The rows lie along a hidden order. The number after each row says roughly how far along it the row is, from 0 to 20. A new part has a new order.
.14,-.13,-.05,.42,-.09,-.03,.11,-.07,.10,.23,.24,-.10,-.36,.08,.13,-.31,.09,-.13,.17,-.18,.02,-.10,-.19,.14,-.06,.03,-.56,-.05,-.03,-.30,.87,.10,-.07,.23,.04,-.17,.08,.01,-.12,-.24,.14 : 19
-.54,.23,-.01,-.32,.05,-.04,.00,.02,-.23,-.09,-.10,.08,.06,-.11,-.05,.03,.05,-.01,-.08,-.11,.19,.22,.22,-.05,-.01,.19,.39,-.06,.24,-.13,-.37,.10,.03,-.55,-.14,.20,.01,-.07,.25,.33,.08 : 11
.07,.30,.14,-.19,.03,.10,-.13,-.11,-.02,-.27,-.11,-.04,.09,-.07,-.09,.11,.01,.08,-.05,-.14,-.03,.07,.04,-.08,-.09,.25,.14,.04,.31,.17,-.85,-.12,-.17,-.21,.07,.08,-.02,.08,.10,.06,-.15 : 12
-.35,-.15,-.13,.30,-.06,-.13,.21,.12,-.01,.32,.04,.07,-.27,.03,.12,-.40,.07,-.18,.12,-.25,.22,-.07,-.22,.18,.05,.39,-.36,-.12,-.10,-.40,.99,.21,.02,-.05,-.05,.20,.05,.04,-.01,-.08,.25 : 20
-.20,.01,-.14,.00,.05,-.12,.13,.04,-.17,.23,.19,.00,-.15,-.05,.01,-.10,.12,-.13,.12,.07,.22,.14,.06,.11,-.04,-.14,.08,-.05,.04,-.24,.56,.29,.26,-.20,-.15,.13,.20,-.04,.17,.16,.23 : 10
-.49,.19,.05,-.03,.01,.00,.02,-.13,-.21,.01,-.20,.14,-.10,-.15,-.16,-.13,.02,-.10,-.29,-.26,.27,.40,.29,-.13,.17,.16,.28,-.15,.15,-.08,-.24,.36,-.17,-.82,-.18,.01,.02,-.24,.19,.19,.16 : 17
-.35,.52,.12,-.51,.06,.14,-.17,.18,-.24,-.28,-.25,.11,.17,-.04,-.19,.18,-.03,.09,.08,-.40,.17,-.04,-.12,-.02,-.29,.66,.22,-.05,.57,.39,-.96,-.30,-.05,-.29,.08,.50,.01,.34,.23,.22,-.17 : 6
-.49,.24,-.15,-.61,.07,-.24,.02,.33,-.34,.09,.06,.16,.36,-.07,.01,.17,.10,-.05,.26,.05,.21,-.06,-.02,.05,-.31,.15,.32,.01,.28,.03,.00,-.06,.41,-.29,-.17,.62,.14,.26,.40,.53,.09 : 0
-.27,-.01,-.07,.20,-.12,-.05,.08,.11,-.11,.27,.07,.04,-.31,.04,.02,-.33,.11,-.15,.15,-.39,.18,-.06,-.18,.13,-.11,.19,-.38,-.14,.09,-.17,.99,.18,.07,-.03,-.03,.02,.05,.04,.04,-.01,.19 : 16
.04,-.02,-.05,.38,-.10,.01,.06,-.07,.02,.15,.19,-.07,-.37,.08,.14,-.26,.12,-.12,.17,-.24,.05,-.05,-.18,.11,-.10,.11,-.46,-.07,.09,-.09,.83,.14,-.06,.13,.09,-.10,.08,.07,-.06,-.13,.11 : 16
.10,.27,.11,.01,.01,.09,-.13,-.11,.00,-.23,-.04,-.08,-.16,-.09,-.08,-.02,.00,.04,-.02,-.26,-.05,.08,-.04,-.02,-.11,.30,-.01,.01,.34,.09,-.67,-.02,-.15,-.17,.08,.05,.06,.13,.10,.03,-.08 : 13
-.39,-.06,-.02,-.10,.01,-.10,.21,.27,-.17,.32,-.15,.27,.08,.05,-.04,-.11,-.04,-.12,.10,-.22,.31,-.15,-.27,.06,.01,.33,-.34,-.13,-.22,-.16,.71,.01,.13,-.17,-.11,.36,-.03,.15,-.09,-.08,.14 : 16
-.77,.12,-.06,-.05,-.01,.03,.07,.10,-.29,.16,-.20,.19,-.18,-.02,-.08,-.19,.06,-.11,-.05,-.46,.41,.23,.03,-.01,.08,.43,.04,-.20,.19,.03,.36,.16,-.09,-.49,-.11,.29,.02,-.05,.13,.13,.13 : 16
.10,-.10,-.06,.22,-.03,.03,.06,.04,.00,.12,.19,-.04,-.18,.11,.06,-.11,.07,-.09,.22,-.11,.01,-.13,-.22,.13,-.12,-.09,-.47,-.04,-.02,-.05,.82,-.05,.08,.25,.07,-.08,.09,.10,-.12,-.17,.07 : 14

New part:
.32,.03,.22,.05,.33,-.55,-.17,.23,.12,.50,-.99,.71,-.06,.16,-.42,.09 : 10
-.15,.07,-.04,-.01,-.23,-.13,.11,.22,-.04,.19,.34,.09,-.07,-.01,-.05,.03 : 11
-.34,-.08,.54,-.12,.00,.04,-.19,.35,.43,.35,.01,-.34,.22,-.05,-.07,.12 : 4
-.11,.36,-.43,-.32,-.22,-.57,.12,.22,.02,.39,.27,-.26,.02,.08,-.05,.03 : 20
-.01,.02,-.16,.03,.01,-.15,-.18,.07,-.03,.10,.09,.29,-.02,.01,.03,.08 : 11
-.09,.05,-.13,.00,-.07,-.17,-.10,.20,-.02,.10,.18,.21,-.08,-.02,-.01,.04 : 11
-.12,-.01,-.09,.03,-.05,-.12,-.08,.15,.00,.21,.22,.09,-.08,-.03,.03,.06 : 11
-.23,.05,-.21,.06,-.34,-.37,.02,.28,-.04,.25,.63,.22,-.10,.01,.01,.07 : 11
-.04,-.02,-.19,.02,.03,-.13,-.10,-.01,-.02,.01,.24,.19,-.05,-.01,.00,.03 : 10
.05,-.03,-.18,.03,.16,-.05,-.21,-.02,-.08,.01,.00,.36,-.02,.00,-.02,.05 : 11
-.01,-.02,-.06,.04,.05,-.04,-.16,.04,-.02,.05,.08,.15,-.03,.01,.00,.02 : 11
-.13,.01,-.12,.02,-.30,-.17,.03,.23,-.01,.20,.28,.12,-.06,.02,-.01,.04 : 11
.02,.00,-.17,.05,.02,-.19,-.09,.12,-.03,.09,.12,.26,-.09,-.04,.01,.06 : 11
-.04,-.08,-.15,.00,-.04,-.13,-.02,.20,-.01,.16,.12,-.21,.02,-.04,-.01,.00 : 1
.00,.33,.28,.13,.02,.09,-.46,.08,.10,-.24,-.38,-.04,-.01,.04,.08,-.02 : 18
-.06,.10,-.21,.04,-.08,-.15,-.10,.16,-.01,.14,.17,.15,-.07,.00,.01,.04 : 11
.08,.22,-.25,-.05,.24,-.10,-.11,.01,-.06,.00,.28,-.30,-.12,.10,.00,.01 : 16
-.07,.02,-.30,.03,-.16,-.27,-.13,-.04,-.02,.17,.19,.17,-.05,-.01,.00,.07 : 11
-.06,.02,-.08,.02,-.19,-.08,.03,.24,.01,.16,.18,.10,.01,.01,.00,.02 : 11
-.11,-.05,-.08,.03,.07,-.02,-.04,-.03,.02,-.15,.26,.18,-.03,.02,-.01,.03 : 17
.07,-.07,-.09,.02,.11,-.03,-.14,-.05,.02,.09,-.09,.18,.07,-.02,-.01,.01 : 10
-.13,-.02,.01,.01,-.09,-.07,.07,.04,-.03,.06,-.13,-.01,-.02,.00,-.01,.01 : 11
.06,.00,-.28,.01,.11,-.23,-.24,.13,-.02,.16,.02,.39,-.02,-.02,-.01,.08 : 11
-.04,.05,-.21,.02,.04,-.22,-.07,.08,-.02,.08,-.04,.23,-.04,-.01,-.02,.05 : 11
-.25,.55,.65,-.10,-.65,-.16,-.46,-.11,-.41,-.24,.31,-.30,-.24,-.12,-.22,.05 : 18
-.31,-.27,-.22,-.08,-.15,.35,-.07,-.10,-.05,.25,.42,-.15,.09,.02,.13,.08 : 12
-.03,-.23,-.17,.05,-.07,-.11,-.07,.10,.01,-.16,-.07,.00,-.05,-.01,.02,.04 : 18
-.54,.14,-.17,.02,-.08,.06,.09,.47,-.13,.11,.99,.06,-.13,-.05,.08,.05 : 19
-.02,.03,-.16,.01,.07,-.10,-.15,.06,.00,.03,.06,.09,-.03,.00,.01,.02 : 11
-.13,.06,-.13,.02,-.17,-.23,.00,.21,-.05,.15,.36,.06,-.03,.02,-.03,.05 : 11
-.06,.10,-.16,-.08,-.06,-.22,-.01,.09,.00,.06,.26,-.02,-.06,.05,-.09,.02 : 14
.07,.01,.06,.06,.01,-.04,-.11,-.08,.02,-.07,-.22,.31,.04,.00,-.04,.03 : 19
-.19,.00,.17,.03,-.39,-.16,-.23,-.02,.17,.33,-.12,-.19,.10,-.01,.09,.01 : 0
.02,.01,-.07,.01,-.04,-.13,-.02,.04,-.02,.01,.10,.22,.00,-.01,.00,.06 : 11
.15,.06,.10,.01,.05,-.27,-.05,.13,.10,.40,-.98,.25,-.05,.09,-.23,.04 : 10
-.01,-.03,-.18,.01,-.01,-.05,-.06,-.01,-.06,.02,.09,.07,-.03,.00,.00,.05 : 11
.01,-.02,-.08,.04,.00,-.13,-.17,.05,.03,.04,.10,.17,-.03,.01,.02,.05 : 11
-.04,.00,-.01,.01,-.03,.02,-.01,.10,-.04,.12,.18,-.10,.01,.00,.03,.00 : 11
-.16,.06,-.10,.00,-.23,-.15,.09,.20,-.02,.19,.23,-.11,-.04,.01,.01,.03 : 6
-.07,.02,-.13,.03,-.05,-.07,.03,.06,.01,.06,.00,.11,.00,.00,.03,.01 : 11
.02,-.12,-.24,.08,-.08,-.15,.02,-.04,.01,.18,.07,.11,.00,.01,.02,.01 : 9
.09,.44,.35,.19,.09,-.09,-.56,.27,.19,-.15,-.76,.34,-.09,.11,-.05,.02 : 18
